Below are the code and all the weights of a small trained network. Each question names an input and a target symbol and asks about switching units off, where a switched-off unit gives its printed mean instead of its output.

import numpy as np


def w(rows, s, z=0):
    codes = np.array(rows[::2]) - 128.0
    scale = np.full(codes.shape[1], s)
    scale[-1] = z or s
    return codes * scale


def norm(h):
    return h / np.sqrt((h * h).mean(-1, keepdims=True) + 1e-5)


def f(y):
    return y / 2 * (1 + np.tanh(0.7978845608 * (y + 0.044715 * y**3)))


def softmax(a):
    e = np.exp(a - a.max(-1, keepdims=True))
    return e / e.sum(-1, keepdims=True)


def log_softmax(a):
    a = a - a.max(-1, keepdims=True)
    return a - np.log(np.exp(a).sum(-1, keepdims=True))


def net(x, mask):
    ids = ['ΠΦΨΩαβγδεζηθλμτ'.index(c) for c in x.split()]
    T = len(ids)
    res = E[ids] + P[:T]
    r = norm(res)
    for j in range(3):
        rows = slice(3 * j, 3 * j + 3)
        q, k, v = (r @ M[0][rows].T for M in (Q, K, V))
        z = softmax(np.where(np.tri(T) > 0, q @ k.T / 3**0.5, -1e9)) @ v
        o = O[0][rows]
        res = res + np.where(mask[j], z, o[:, -1]) @ o[:, :-1]
    y = f(norm(res) @ A[0][:, :-1].T + A[0][:, -1])
    res = res + np.where(mask[3:7], y, B[0][:, -1]) @ B[0][:, :-1]
    return log_softmax(norm(res)[-1] @ U[:, :-1].T + U[:, -1])


Q, K, V, O, A, B = {}, {}, {}, {}, {}, {}
E = w([
[99,146,136,117],'Π',
[95,163,58,117],'Φ',
[156,197,74,78],'Ψ',
[134,144,106,95],'Ω',
[95,98,89,101],'α',
[80,167,147,103],'β',
[65,154,122,105],'γ',
[41,118,173,131],'δ',
[41,133,61,120],'ε',
[58,144,149,160],'ζ',
[92,101,142,117],'η',
[60,183,97,81],'θ',
[169,165,33,117],'λ',
[112,155,149,110],'μ',
[94,26,3,207],'τ',
],0.005)
P = w([
[133,127,132,113],'0',
[2,250,61,213],'1',
[68,190,200,143],'2',
[81,73,148,166],'3',
[71,154,65,132],'4',
[103,206,198,157],'5',
[113,68,166,171],'6',
[81,139,96,142],'7',
[127,215,182,164],'8',
[130,70,161,172],'9',
[91,137,86,153],'10',
[154,205,169,168],'11',
[143,73,158,167],'12',
[79,133,101,147],'13',
],0.014)
Q[0] = w([
[151,147,73,107],'H0',
[135,117,152,116],'H0',
[104,111,133,140],'H0',
[150,97,127,143],'H1',
[133,55,104,106],'H1',
[131,98,167,151],'H1',
[120,117,144,118],'H2',
[129,130,108,152],'H2',
[105,250,99,116],'H2',
],0.018)
K[0] = w([
[83,217,182,194],'H0',
[175,78,114,148],'H0',
[116,101,103,101],'H0',
[82,155,146,76],'H1',
[132,91,177,31],'H1',
[224,100,109,22],'H1',
[133,121,104,77],'H2',
[141,105,99,151],'H2',
[105,174,174,254],'H2',
],0.012)
V[0] = w([
[98,160,166,104],'H0',
[128,156,99,175],'H0',
[127,179,149,187],'H0',
[134,60,100,165],'H1',
[138,129,49,152],'H1',
[126,9,202,157],'H1',
[175,48,153,135],'H2',
[136,139,189,82],'H2',
[72,124,188,140],'H2',
],0.015)
O[0] = w([
[113,103,150,165,134],'H0',
[113,148,111,134,158],'H0',
[95,102,146,78,122],'H0',
[113,137,106,246,137],'H1',
[192,130,65,174,176],'H1',
[56,85,120,174,64],'H1',
[180,2,77,158,2],'H2',
[244,130,194,95,74],'H2',
[136,149,197,169,205],'H2',
],0.0092,0.0071)
A[0] = w([
[168,108,141,139,2],'N0',
[90,58,221,107,79],'N1',
[41,58,154,166,18],'N2',
[141,2,87,211,185],'N3',
],0.009,0.00085)
B[0] = w([
[199,113,243,92,101],'N0',
[4,145,152,142,148],'N1',
[111,62,64,70,244],'N2',
[221,121,160,166,251],'N3',
],0.011,0.0032)
U = w([
[122,71,28,202,218],'Π',
[111,44,230,163,51],'Φ',
[181,149,38,71,48],'Ψ',
[33,162,102,126,49],'Ω',
[143,127,170,110,17],'α',
[138,118,166,92,4],'β',
[162,131,111,61,48],'γ',
[139,136,168,110,16],'δ',
[186,118,147,61,160],'ε',
[243,89,160,182,196],'ζ',
[147,158,187,118,4],'η',
[42,104,151,108,187],'θ',
[168,172,108,101,30],'λ',
[151,155,154,71,35],'μ',
[75,251,120,195,179],'τ',
],0.012,0.0028)

Each question gives the input, a string of symbols that net reads in full, and the target symbol t.
The units are the heads (3 rows each of Q, K, V and O) and the neurons (one row each of A and B). Each row of codes is followed by its name. A weight is (code - 128) times the scale printed after its matrix; where a second scale follows, it is the last column's (O, A, B and U).
mask holds one flag per unit, heads first, then neurons. A switched-off unit (its flag False) gives its mean, the last column of its rows in O or B, instead of its output. The means were averaged over made-up inputs and are rounded, as every weight is.
A unit's drop is (log p(t) with every unit on - log p(t) with that unit switched off) / (log p(t) with every unit on - log p(t) with every unit switched off).
The circuit of an input: a set's keep is (log p(t) with only the set's units on - log p(t) with every unit switched off) / (log p(t) with every unit on - log p(t) with every unit switched off). Starting from all 7 units, units are removed one at a time, each time the one whose removal leaves the highest keep (on an exact tie, the one counted first), for as long as the keep stays at least 0.8.
units of the circuit, in order: the units of the circuit, biggest drop first
k most important neurons: the k neurons with the biggest drops, biggest first
which heads matter: for each layer, one digit per head in row order, 1 if its drop is at least 0.15 and else 0, layers parted by /
drop when u is switched off: that unit's drop, to one decimal
input δ δ ζ τ, target θ: units of the circuit, in order : [H1]
input τ τ τ Φ, target Π: which heads matter : 001
input λ α τ ε μ λ γ Ψ α ζ η τ η, target Ψ: which heads matter : 001
input ε α α τ τ α Ω λ α Ψ α Ω τ, target τ: which heads matter : 010
input τ Ω Π Ψ η τ θ, target Π: which heads matter : 001
input α ε α α, target ζ: units of the circuit, in order : [H2 N3]
input λ Ω α γ τ τ μ τ τ θ λ η δ, target Ψ: units of the circuit, in order : [H2 H1]
input λ τ τ η, target Ψ: which heads matter : 011
input η δ Ψ τ δ η ε μ Ω τ λ δ δ, target Φ: which heads matter : 011
input δ α Φ τ α Ω Ω Π μ α, target θ: which heads matter : 010
input β ε θ η τ δ τ τ, target θ: units of the circuit, in order : [H1 H0]
input α ε θ θ, target ζ: which heads matter : 101
input α τ θ γ η Ψ η λ τ η ε μ β, target ζ: which heads matter : 001
input δ Π τ Ψ ε η η Φ τ δ, target θ: which heads matter : 010
input τ τ α Ω, target Π: units of the circuit, in order : [H2]
input α α Φ η Ω Ψ β, target ζ: which heads matter : 101
input ε Φ Φ τ, target τ: units of the circuit, in order : [H1 N2]
input η Ω τ τ, target Φ: 2 most important neurons : [N1 N3]
input τ τ α μ, target Π: drop when H1 is switched off : 0.0
input α τ τ Ω α δ α α τ τ ζ τ Π, target ζ: drop when H2 is switched off : 1.0
input ζ α τ α λ α η, target Ω: drop when H2 is switched off : 0.2
input α δ λ Ω α λ τ, target ζ: drop when H2 is switched off : 0.3
input α τ ζ τ τ ε β η β θ μ τ γ, target ζ: units of the circuit, in order : [H2]
input η τ τ τ α τ α, target Φ: 2 most important neurons : [N1 N3]
